[[121 143 155 133 140 131 120 155 128 144 122 105 112 135 129 139]
 [122 140 149 129 136 131 123 151 130 143 123 109 120 130 125 136]
 [139 125 130 130 121 121 124 138 126 121 129 138 125 135 140 132]
 [132 136 151 132 130 123 119 153 127 136 122 121 115 133 137 137]
 [134 125 136 135 121 119 122 141 126 126 128 135 126 134 139 132]]
:
[[139 121 143 155 133 140 131 120 155 128 144 122 105 112 135 129]
 [136 122 140 149 129 136 131 123 151 130 143 123 109 120 130 125]
 [132 139 125 130 130 121 121 124 138 126 121 129 138 125 135 140]
 [137 132 136 151 132 130 123 119 153 127 136 122 121 115 133 137]
 [132 134 125 136 135 121 119 122 141 126 126 128 135 126 134 139]]

[[126 127 132 130 126 129 125 120 131 122]
 [147 139 103 124 133 119 154 138 105 146]
 [132 130 122 126 130 126 134 135 123 134]
 [137 133 117 125 131 124 139 138 119 139]
 [131 130 124 126 129 127 132 133 124 133]
 [126 127 136 133 124 129 124 106 133 116]]
:
[[122 126 127 132 130 126 129 125 120 131]
 [146 147 139 103 124 133 119 154 138 105]
 [134 132 130 122 126 130 126 134 135 123]
 [139 137 133 117 125 131 124 139 138 119]
 [133 131 130 124 126 129 127 132 133 124]
 [116 126 127 136 133 124 129 124 106 133]]

[[133 122]
 [133 136]
 [145 118]
 [133 134]
 [135 123]
 [105 121]
 [137 126]
 [109 125]
 [129 126]
 [116 129]
 [129 121]
 [114 120]]
:
[[122 133]
 [136 133]
 [118 145]
 [134 133]
 [123 135]
 [121 105]
 [126 137]
 [125 109]
 [126 129]
 [129 116]
 [121 129]
 [120 114]]

[[127 128 148 117 117 145 140 102 122 113]
 [110 134 130 138 138 130 124 136 139 116]
 [124 138 131 130 148 137 123 152 140 148]
 [119 136 135 129 117 131 127 132 129 118]
 [125 123 103 135 126 113 134 139 128 133]
 [134 129 122 125 117 124 130 134 123 135]
 [109 132 119 140 148 128 128 144 142 128]
 [110 140 133 131 132 140 133 140 137 125]]
:
[[113 127 128 148 117 117 145 140 102 122]
 [116 110 134 130 138 138 130 124 136 139]
 [148 124 138 131 130 148 137 123 152 140]
 [118 119 136 135 129 117 131 127 132 129]
 [133 125 123 103 135 126 113 134 139 128]
 [135 134 129 122 125 117 124 130 134 123]
 [128 109 132 119 140 148 128 128 144 142]
 [125 110 140 133 131 132 140 133 140 137]]

[[137 123 133]
 [115 128 129]
 [119 141 106]
 [135 125 132]
 [135 137 108]]
:
[[133 137 123]
 [129 115 128]
 [106 119 141]
 [132 135 125]
 [108 135 137]]

[[135 139 107 157 132 130 140 140]
 [107 127 135 122 105 108 127 116]
 [137 135 111 152 135 133 136 137]
 [142 131 111 152 139 136 132 136]]
:
[[140 135 139 107 157 132 130 140]
 [116 107 127 135 122 105 108 127]
 [137 137 135 111 152 135 133 136]
 [136 142 131 111 152 139 136 132]]

[[137 122 133 147 144 135 118 112 123]
 [119 139 126 104 105 122 144 150 137]
 [111 143 103 112 117 103 143 126 141]
 [113 138 105 116 119 106 139 125 138]
 [122 124 126 115 116 124 126 138 124]
 [116 126 118 108 111 116 129 138 126]]
:
[[123 137 122 133 147 144 135 118 112]
 [137 119 139 126 104 105 122 144 150]
 [141 111 143 103 112 117 103 143 126]
 [138 113 138 105 116 119 106 139 125]
 [124 122 124 126 115 116 124 126 138]
 [126 116 126 118 108 111 116 129 138]]

[[128 152 136 128 128]
 [128 151 132 128 128]
 [152 152 152 131 144]
 [128 152 135 128 128]
 [152 152 152 128 136]
 [149 152 152 128 129]
 [128 144 129 128 128]]
:
[[128 128 152 136 128]
 [128 128 151 132 128]
 [144 152 152 152 131]
 [128 128 152 135 128]
 [136 152 152 152 128]
 [129 149 152 152 128]
 [128 128 144 129 128]]
